Here is a tiny trained network, its code and every weight. The questions are about switching its units off for an input and a target symbol, where a switched-off unit gives its printed mean instead of its output.

import numpy as np


def w(rows, s, z=0):
    codes = np.array(rows[::2]) - 128.0
    scale = np.full(codes.shape[1], s)
    scale[-1] = z or s
    return codes * scale


def norm(h):
    return h / np.sqrt((h * h).mean(-1, keepdims=True) + 1e-5)


def f(y):
    return np.maximum(y, 0)


def softmax(a):
    e = np.exp(a - a.max(-1, keepdims=True))
    return e / e.sum(-1, keepdims=True)


def log_softmax(a):
    a = a - a.max(-1, keepdims=True)
    return a - np.log(np.exp(a).sum(-1, keepdims=True))


def net(x, mask):
    ids = ['ΘΞΠβεζμστφ'.index(c) for c in x.split()]
    T = len(ids)
    res = E[ids] + P[:T]
    q, k, v = (norm(res) @ M[0].T for M in (Q, K, V))
    z = softmax(np.where(np.tri(T) > 0, q @ k.T / 4**0.5, -1e9)) @ v
    res = res + np.where(mask[0], z, O[0][:, -1]) @ O[0][:, :-1]
    y = f(norm(res) @ A[0][:, :-1].T + A[0][:, -1])
    res = res + np.where(mask[1:9], y, B[0][:, -1]) @ B[0][:, :-1]
    return log_softmax(norm(res)[-1] @ U[:, :-1].T + U[:, -1])


Q, K, V, O, A, B = {}, {}, {}, {}, {}, {}
E = w([
[124,202,150,101,146,198,41],'Θ',
[113,163,102,136,128,119,43],'Ξ',
[170,165,250,127,149,136,99],'Π',
[138,121,37,149,121,88,104],'β',
[187,99,69,167,190,39,128],'ε',
[138,92,92,190,182,108,65],'ζ',
[137,97,80,142,185,121,163],'μ',
[188,154,34,97,159,128,188],'σ',
[180,120,175,120,70,73,150],'τ',
[80,55,171,147,169,122,134],'φ',
],0.021)
P = w([
[124,168,127,161,116,131,152],'0',
[198,37,137,107,133,151,36],'1',
[158,145,134,159,156,118,133],'2',
[173,64,106,131,116,178,67],'3',
[128,156,130,156,139,123,136],'4',
[162,69,99,142,95,196,81],'5',
[132,155,127,154,147,121,138],'6',
[153,72,93,158,83,215,97],'7',
[114,156,128,148,142,124,141],'8',
[142,73,87,181,71,240,110],'9',
[116,150,129,149,152,120,137],'10',
[128,84,49,226,40,252,81],'11',
[112,150,122,136,162,118,135],'12',
],0.014)
Q[0] = w([
[106,167,100,157,83,82,150],'h0',
[162,136,54,201,130,181,142],'h0',
[68,164,98,164,168,144,107],'h0',
[71,239,138,116,212,3,175],'h0',
],0.023)
K[0] = w([
[138,163,66,130,109,103,149],'h0',
[150,120,65,153,167,193,120],'h0',
[69,149,97,146,184,139,67],'h0',
[100,181,58,77,254,27,119],'h0',
],0.025)
V[0] = w([
[96,140,206,192,151,112,161],'h0',
[126,80,77,116,126,67,138],'h0',
[6,51,73,116,95,134,97],'h0',
[123,186,132,96,240,164,88],'h0',
],0.011)
O[0] = w([
[103,138,139,155,208,91,146,131],'h0',
[139,176,138,114,103,145,83,120],'h0',
[254,120,142,148,163,128,149,1],'h0',
[109,164,129,232,70,116,203,68],'h0',
],0.01,0.005)
A[0] = w([
[89,135,151,117,93,67,184,165],'n0',
[179,37,164,146,3,142,157,68],'n1',
[121,165,177,135,119,109,144,148],'n2',
[177,39,207,179,86,126,150,248],'n3',
[235,126,117,90,121,96,126,90],'n4',
[140,172,152,120,101,51,149,77],'n5',
[84,32,108,72,101,155,77,144],'n6',
[96,41,91,145,110,105,189,3],'n7',
],0.019,0.0036)
B[0] = w([
[169,145,136,100,161,144,82,169],'n0',
[71,172,159,111,4,82,109,182],'n1',
[146,112,140,109,106,161,157,158],'n2',
[81,129,92,92,23,142,80,194],'n3',
[94,144,149,119,135,175,62,184],'n4',
[145,86,147,90,116,95,138,147],'n5',
[148,47,93,194,72,165,153,254],'n6',
[115,92,161,139,173,84,199,146],'n7',
],0.021,0.014)
U = w([
[73,159,107,207,141,102,83,77],'Θ',
[188,166,171,156,79,95,119,6],'Ξ',
[79,181,166,155,114,201,157,113],'Π',
[119,142,135,109,166,184,23,45],'β',
[118,136,224,84,128,135,103,193],'ε',
[133,133,141,106,130,56,77,196],'ζ',
[5,116,161,92,95,81,176,70],'μ',
[65,109,139,174,159,114,203,228],'σ',
[112,168,75,80,121,138,137,187],'τ',
[193,50,120,137,149,201,135,125],'φ',
],0.011,0.0025)

Each question gives the input, a string of symbols that net reads in full, and the target symbol t.
The units are the heads (4 rows each of Q, K, V and O) and the neurons (one row each of A and B). Each row of codes is followed by its name. A weight is (code - 128) times the scale printed after its matrix; where a second scale follows, it is the last column's (O, A, B and U).
mask holds one flag per unit, heads first, then neurons. A switched-off unit (its flag False) gives its mean, the last column of its rows in O or B, instead of its output. The means were averaged over made-up inputs and are rounded, as every weight is.
A unit's drop is (log p(t) with every unit on - log p(t) with that unit switched off) / (log p(t) with every unit on - log p(t) with every unit switched off).
The circuit of an input: a set's keep is (log p(t) with only the set's units on - log p(t) with every unit switched off) / (log p(t) with every unit on - log p(t) with every unit switched off). Starting from all 9 units, units are removed one at a time, each time the one whose removal leaves the highest keep (on an exact tie, the one counted first), for as long as the keep stays at least 0.8.
circuit, biggest first: the units of the circuit, biggest drop first
most important unit: the unit with the biggest drop
k most important neurons: the k neurons with the biggest drops, biggest first
drop when u is switched off: that unit's drop, to one decimal
input ζ Π φ, target μ: circuit, biggest first -> [n3; n6; h0; n7]
input Π ζ β Θ σ τ τ, target φ: circuit, biggest first -> [h0; n6; n1; n3]
input μ τ σ τ τ φ τ ε, target β: circuit, biggest first -> [h0; n4]
input σ Π τ φ μ τ ζ τ μ Θ Ξ μ, target μ: circuit, biggest first -> [h0; n7; n1]
input σ ζ μ μ Π τ Θ Π Ξ τ Θ ζ, target φ: most important unit -> h0
input τ Θ σ Π τ μ β φ μ Θ Θ σ, target μ: 3 most important neurons -> [n7; n1; n6]
input τ ε ε τ Θ Π, target φ: circuit, biggest first -> [h0; n6; n1]
input σ Π τ ε, target σ: circuit, biggest first -> [h0; n7]
input Ξ τ σ τ Π σ Θ τ φ ζ Π, target ε: 3 most important neurons -> [n6; n0; n1]
input μ Θ β, target β: 2 most important neurons -> [n6; n1]
input μ μ τ μ τ Π Ξ φ Θ φ ζ Θ, target β: circuit, biggest first -> [h0; n6; n1]
input ε τ φ Θ β Θ τ τ β ε ε, target ζ: 4 most important neurons -> [n6; n5; n3; n1]
input Θ τ σ Θ, target φ: 4 most important neurons -> [n1; n3; n6; n4]
input μ Ξ β σ φ φ Θ Ξ μ τ τ τ Ξ, target Ξ: 2 most important neurons -> [n6; n3]
input φ Θ Π, target ε: 3 most important neurons -> [n6; n0; n2]
input Ξ τ τ τ Ξ τ ζ Π τ φ, target σ: circuit, biggest first -> [n7]
input Π τ Θ ζ σ φ ζ Θ μ β, target μ: 2 most important neurons -> [n7; n1]
input ζ τ τ μ τ ε μ, target σ: 3 most important neurons -> [n7; n6; n1]
input ζ φ φ σ, target β: 3 most important neurons -> [n4; n6; n3]
input σ τ Ξ, target Ξ: 3 most important neurons -> [n6; n4; n3]
input σ τ Θ ζ μ Θ Θ μ, target μ: 2 most important neurons -> [n7; n6]
input ζ Θ μ Π σ ζ, target σ: drop when n7 is switched off -> 0.3
input μ Θ Π μ Θ ζ τ τ ζ τ τ Ξ, target φ: drop when n6 is switched off -> 0.2
input τ Ξ τ σ φ Θ φ β, target μ: drop when h0 is switched off -> 1.1
input τ β τ μ ε ε Θ ζ Θ σ σ, target τ: drop when h0 is switched off -> 0.7
input Ξ τ τ Θ φ Π ζ σ, target σ: 2 most important neurons -> [n7; n3]
input σ σ σ μ μ φ φ Ξ, target β: most important neuron -> [n6]
